2  9  -3  -5  -14  -2  -12  17  -1  4  7  0  -8  59  -7  -2  2  -14  -6  0  2  -1  -5  8  -3  15  -8  18  -3  5  2  -6  19  -27  19  6  -21  42  -3  -22  3  1  2  -10  -18  8  -3  11  23 => <45>
-1  22  27  -6  -11  -24  -2  26  1  -5  14  -2  -19  49  -27  -3  -5  -14  -23  6  5  -16  19  18  -10  12  -24  33  -1  35  -3  -20  7  -40  5  1  -45  72  -1  -47  -1  -11  -15  -10  17  24  1  3  87 => <47>
11  -7  0  6  -17  -14  -9  13  -9  -8  12  11  -20  94  -18  1  3  -33  -2  7  1  26  -7  10  4  37  -13  21  0  -1  6  11  -8  -22  14  -7  -39  48  -10  -20  5  1  10  -12  -10  18  -3  11  28 => <38>
-3  15  10  -4  -4  3  -3  10  -5  -1  5  11  -7  21  -17  -2  1  2  -8  8  7  -13  6  7  -7  5  -15  14  -1  18  -5  -9  1  -17  2  4  -22  21  -7  -21  1  -7  -5  1  -3  7  2  -10  44 => <47>
5  9  5  -9  1  -11  3  -6  -4  1  8  -4  -21  27  -18  -7  -5  -4  -9  -3  7  -20  1  8  -11  13  -1  14  -6  24  1  -24  -3  -17  -5  5  6  15  5  -13  9  -2  6  -9  15  14  1  1  47 => <48>
5  -1  8  0  -18  -9  -8  8  -4  -5  4  2  -1  52  -7  0  2  -6  -2  -6  -3  -3  9  8  2  7  -7  10  2  7  1  -3  0  -26  6  -2  -28  55  -2  -26  1  -1  -4  -8  -4  16  -3  7  15 => <45>
-5  13  0  -4  -17  4  -2  22  7  -19  5  -5  10  20  3  1  2  21  -4  -8  6  -16  0  5  -8  -7  -6  -7  5  0  -15  4  3  -26  6  10  -5  35  3  -40  8  1  -10  2  -14  7  3  -3  -13 => <45>
11  -11  13  1  -9  -24  -8  55  -13  -6  9  3  -1  59  -15  9  -5  -16  -8  6  5  18  -11  8  7  8  -6  6  2  6  12  22  -4  -16  26  14  -46  75  -6  -20  7  4  -7  0  1  15  7  17  26 => <38>
-2  9  38  2  -19  7  -3  1  -2  -4  9  -6  4  32  17  2  3  8  -10  -5  0  -6  19  2  -7  15  -15  5  5  -4  -14  3  9  -38  3  -3  -23  41  1  -32  -9  -2  -11  -5  -12  11  -2  3  -5 => <45>
9  1  0  0  -20  -11  -7  47  -3  -3  9  0  -8  48  -6  3  3  -8  -4  -5  1  2  2  9  -3  24  -7  12  0  -1  -5  2  -3  -25  11  -13  -17  46  0  -22  8  1  -1  -19  -3  16  -2  7  8 => <45>
6  3  0  -6  -25  -6  -4  6  -10  -3  6  -4  -17  50  -9  0  1  -3  -10  -9  7  -9  -6  13  -6  25  -11  8  0  6  7  -15  2  -29  7  9  3  34  4  -13  5  -2  9  -12  -4  17  3  9  23 => <45>
-1  5  9  -4  -12  -3  -4  28  1  -10  6  -7  3  25  -32  -4  2  8  -10  -2  4  -6  5  8  -2  -2  -5  4  1  6  -7  2  3  -23  13  11  -17  50  2  -23  -1  -2  -9  4  -12  10  0  3  14 => <38>
6  -9  7  2  -11  -13  -4  19  -13  -2  5  0  -15  45  -21  -5  -2  -16  -4  13  3  5  -15  9  4  13  -3  21  2  14  5  1  0  -7  11  13  -19  32  -2  -2  9  4  9  -1  -2  0  8  9  44 => <45>
2  4  16  -13  -6  -13  2  16  -4  3  1  -6  -3  2  -13  -1  -5  9  -15  -8  5  -21  4  12  -6  -5  1  5  -1  18  3  -16  0  -12  2  21  9  34  6  -12  -2  -7  -9  0  16  9  0  2  35 => <47>
22  -8  -7  6  -8  -19  -7  10  -22  0  18  9  -18  76  -15  2  -2  -29  1  12  1  24  -11  11  3  30  1  17  -9  1  17  10  -9  -6  13  -2  -27  38  -6  4  18  3  12  -11  7  8  0  17  28 => <38>
-2  11  10  7  -6  2  -14  39  0  -10  18  7  -4  61  -20  -5  5  -17  -4  18  5  0  -7  3  5  -2  -14  30  0  17  -9  10  0  -18  19  10  -52  50  -13  -23  2  2  -1  6  -9  9  -3  15  52 => <45>
-6  9  3  -1  -3  4  -3  17  6  -4  5  -7  -3  8  -8  -3  -4  4  -6  6  -4  -13  -3  5  -6  -11  -7  10  3  16  -8  -6  1  -9  0  1  -16  19  -1  -14  -3  -6  -7  8  -6  2  9  -10  25 => <38>
5  -4  -5  -7  -10  -14  3  9  -11  -3  -2  -4  -6  19  -7  0  0  -4  -3  -4  5  -5  -15  7  5  9  1  2  -3  0  9  -1  -1  -6  12  10  5  15  -1  5  4  3  0  -6  1  3  1  10  3 => <48>
17  -6  20  -2  -16  -20  -4  39  -3  -1  9  -12  -1  56  -16  0  -5  -9  -12  3  3  6  0  16  8  8  -10  15  -2  7  4  9  -5  -21  13  9  -42  69  -3  -28  8  -2  -13  -7  6  19  3  11  31 => <38>
4  2  9  -2  2  -13  0  23  -12  -6  4  4  -5  12  -13  -4  -5  -14  -5  7  2  1  -21  5  5  1  3  11  0  20  -4  -1  -2  5  13  11  -16  19  -5  8  9  0  -2  5  13  2  7  1  39 => <47>
-8  12  -6  1  -10  16  -7  13  9  -11  10  3  -2  55  -14  -8  8  -5  2  8  2  -9  8  1  -6  10  -23  12  5  8  -17  2  -3  -30  4  -3  -40  29  -5  -34  -10  -7  -8  -3  -27  7  -4  -1  18 => <45>
8  -2  0  0  -8  -4  -5  11  -4  -1  6  5  -11  65  -12  -1  3  -16  -3  -1  3  8  -1  4  -6  20  -10  13  0  2  2  2  -4  -20  21  1  -18  30  -15  -12  7  0  4  -9  -4  18  -8  10  18 => <38>
2  -17  3  -1  -12  -8  -8  51  -14  -12  8  3  9  35  -7  1  7  3  -2  -1  5  16  -21  11  10  -7  -1  -2  4  0  -3  30  2  -5  25  21  -35  60  -5  -5  9  5  -1  12  -4  3  8  11  -2 => <38>
13  6  28  -1  -6  -32  -4  26  -1  1  8  -7  -6  12  -14  0  -10  2  -21  -7  12  -4  18  15  1  2  -1  10  0  11  3  -5  -6  -11  6  5  -22  65  5  -32  4  -4  -29  -3  25  30  4  -3  45 => <47>
4  -12  1  -9  -14  -6  -4  24  -12  -5  2  -7  -3  33  -9  -5  1  10  -8  -2  8  -5  -31  9  1  1  6  -1  1  9  8  -3  1  -1  16  27  7  29  -1  6  1  -2  8  0  -3  -3  -2  13  20 => <38>
2  22  24  9  -13  -26  -8  31  -1  -2  19  8  -19  97  -24  0  -4  -28  -21  14  6  5  27  15  -4  31  -23  38  3  12  -9  4  1  -41  8  -11  -74  92  -11  -58  10  -4  -15  -11  1  34  -7  6  59 => <38>
-4  5  19  -9  -4  -15  2  14  -5  -7  11  -4  -1  -12  -10  -6  -4  10  -14  -6  4  -19  -9  15  -1  -18  8  0  -4  22  -2  -17  -6  -2  11  22  5  24  2  -3  2  -8  -7  8  12  2  4  -5  43 => <47>
1  7  -6  -3  -14  3  -16  27  -9  -21  16  17  -20  84  -26  -1  2  -24  4  22  24  18  -24  16  1  16  -15  25  2  20  -5  9  -1  -26  24  11  -46  39  -13  -12  4  1  13  -1  -25  1  -2  10  53 => <38>
10  -2  3  3  -6  -14  0  12  -8  -3  7  3  -15  47  -18  0  -2  -19  -2  4  2  6  -8  12  1  17  -3  19  -8  12  8  0  -5  -11  10  5  -21  30  -7  -7  12  -5  4  4  2  9  -2  13  41 => <45>
3  8  3  5  -6  -1  -10  13  2  -5  9  1  2  55  -21  0  3  -6  -2  -2  -2  4  8  7  -2  19  -14  18  4  1  -6  4  2  -30  4  0  -37  43  -7  -28  -2  0  -4  -6  -3  17  -5  3  26 => <45>
1  6  6  -3  3  -3  12  3  -4  7  1  0  -9  9  -12  -1  -3  -1  -9  6  2  -9  4  4  -5  1  -1  12  -3  16  0  -13  -4  -4  0  4  -4  6  1  -9  1  -6  -1  -2  -1  6  -2  -4  32 => <38>
-3  -3  10  13  -8  -5  -11  55  0  -6  17  -2  12  63  -6  -2  7  -2  -7  3  3  18  2  7  11  -6  -23  15  6  -6  -21  39  4  -32  25  2  -70  86  -23  -36  10  3  -22  13  -17  18  8  8  1 => <38>
2  11  7  4  10  -10  -1  27  1  -6  0  -4  -7  13  -16  -4  -7  -12  -2  11  5  6  1  4  6  -10  -1  16  1  11  -2  7  1  5  9  1  -29  13  -5  -6  2  -1  -7  8  4  4  4  -2  42 => <47>
7  -2  6  3  -9  -12  -3  32  -7  -3  8  3  -12  57  -27  -5  1  -17  -5  13  2  9  -5  5  8  6  -7  19  4  10  3  12  -1  -13  19  7  -44  49  -6  -9  7  1  2  -5  -3  12  -2  7  31 => <38>
7  1  9  14  -9  -15  -5  10  -3  -4  10  2  -12  44  -19  -4  -7  -12  -5  7  3  2  5  6  -2  12  -9  20  14  10  -2  -4  -4  -21  3  -1  -31  39  -4  -21  4  -2  -2  -1  4  13  6  2  41 => <38>
-3  4  12  -11  0  -9  2  16  10  -1  10  -4  2  -19  -4  -7  -4  21  -14  -3  9  -18  5  8  -7  -17  -3  -5  -6  15  -7  -13  1  -7  3  -1  1  22  6  -14  6  -8  -18  7  7  10  2  -10  29 => <38>
0  6  3  -3  -20  1  -5  11  2  -7  6  0  -6  53  -5  -3  3  -1  -6  1  6  -8  1  -7  -2  19  -14  7  0  6  -10  -1  -3  -29  4  2  -23  39  -3  -29  -5  0  -5  -3  -11  12  -2  18  13 => <38>
3  -1  -6  6  -24  2  -16  25  0  -16  10  -1  -12  78  -8  0  3  -13  0  8  7  8  -3  10  2  20  -20  16  -5  -2  -9  16  0  -25  13  0  -44  53  -9  -26  3  4  4  -9  -29  4  -4  14  13 => <38>
-4  0  -8  0  -35  11  -14  32  2  -12  10  -3  -6  75  -3  0  13  10  -10  -4  4  -11  -18  8  -3  9  -17  5  5  4  -11  11  9  -45  22  13  -24  56  -7  -33  -5  10  1  -4  -42  6  -2  10  -7 => <38>
-1  -2  -9  -6  -23  9  -7  -3  -4  -4  5  -5  -6  43  -8  -5  8  -11  0  -5  6  -12  -24  10  -5  11  3  3  4  7  5  -7  -2  -20  9  13  13  8  -9  1  1  -1  13  0  -21  -3  1  13  11 => <45>
3  19  17  -1  6  -3  2  9  7  3  8  -2  -1  -9  -14  0  -4  7  -12  1  -1  -13  18  6  -8  -7  -7  9  0  17  -5  -10  3  -8  -2  0  -19  13  -1  -12  0  -8  -12  2  7  7  -2  -9  35 => <47>
-2  6  -6  1  -10  3  -8  3  -1  -3  8  4  -12  56  -10  -1  6  -11  1  7  6  -2  -3  2  -3  18  -4  23  0  0  -1  0  4  -26  16  0  -21  21  -9  -9  5  0  11  -10  -19  2  -7  12  20 => <38>
12  -3  2  6  -10  -17  -2  7  -11  3  5  7  -12  44  -14  0  -6  -17  2  -7  5  7  2  9  3  20  -8  13  2  6  10  1  -5  -11  8  0  -23  31  -5  2  4  0  6  -9  6  16  -1  13  33 => <38>
21  -4  1  -2  -18  -21  -10  2  -17  -3  4  10  -40  77  -28  -2  -1  -34  0  6  7  7  -18  17  0  35  -2  29  1  23  18  -15  -9  -13  14  3  -19  32  -6  1  14  1  20  -19  -4  9  -4  18  69 => <45>
8  16  13  9  0  -15  -6  -1  -1  1  10  1  -20  33  -2  -4  -7  -20  -5  8  -4  3  24  8  -4  25  -5  23  -3  12  0  -6  -1  -16  -4  -14  -33  27  0  -27  5  1  -9  -15  7  18  -6  -3  45 => <47>
-7  9  22  -22  -8  -16  3  38  -14  -2  3  -14  18  -38  -3  -7  -7  35  -24  -16  9  -29  -6  10  -3  -30  13  -16  -7  19  -11  -10  2  -2  12  32  22  44  3  -12  -5  -10  -22  9  17  1  9  -7  14 => <47>
5  5  3  0  0  -15  2  -3  -8  5  -1  -1  -18  22  -16  -7  -4  -11  -5  4  4  -1  -1  11  -4  16  -4  15  -2  19  8  -13  -4  -3  3  1  -2  7  1  -3  6  -1  9  -4  10  6  -1  10  48 => <47>
-2  5  -6  5  -9  0  -7  17  1  -10  7  3  2  42  -1  -1  6  -6  0  8  -9  10  5  1  -3  16  -13  11  2  -5  -11  13  6  -18  7  -2  -37  45  -5  -28  -3  3  -6  -9  -15  11  0  2  6 => <45>

0  -8  2  3  2  3  9  -5  15  30  -16  -5  6  -2  -10  -3  3  -3  23  0  -24  4  0  -24  10  0  6  0  16  -4  2  1  6  1  0  4  6  17  4  7  -3  7  10  -3  -2  2  -9  25  6 => [52]
37  13  -3  3  -4  13  -3  0  27  9  -9  1  2  -1  18  7  -18  2  -10  2  1  -9  -8  -33  -6  15  9  -3  9  -12  10  -8  3  4  -5  -1  -7  22  9  -6  -34  5  5  0  -2  -3  -8  36  -13 => [52]
8  -3  -55  5  8  -10  22  -4  6  2  8  4  5  2  -33  3  -20  2  -5  -9  -3  7  -2  -36  -4  3  4  -36  10  5  -7  10  -12  5  4  9  5  1  -3  5  -3  -20  -14  7  15  2  15  -23  -16 => [45]
-20  7  -14  10  -9  6  4  5  20  13  -4  2  12  -13  -3  0  0  -8  -13  -11  0  2  -3  -43  -6  5  6  -10  22  -2  11  -5  11  7  -3  12  -2  -5  2  -4  -10  -10  -4  10  -8  4  15  -28  -4 => [45]
15  7  -5  12  0  0  7  -11  12  -2  -2  2  5  -11  8  3  -6  7  -4  12  6  -4  2  -36  13  -13  5  -3  12  -1  -5  -3  4  -1  -7  3  -17  -2  -2  5  -17  -7  -2  2  -2  -11  -12  4  -13 => [52]
-3  5  -9  21  0  18  21  -41  28  9  -19  -10  10  -8  -2  -4  0  -15  17  8  -4  -2  -6  -64  13  -18  9  3  23  -11  -23  4  -2  6  -2  5  11  26  5  -2  -31  -36  -10  7  4  -3  -11  11  1 => [52]
-16  7  -24  14  9  -10  41  -12  4  2  -3  -2  3  4  0  -3  -19  -5  19  1  -5  12  2  -64  -1  7  8  -6  22  16  -7  24  -1  -3  6  7  14  -5  -7  8  -64  -12  -14  -1  4  -4  -10  -25  -6 => [52]
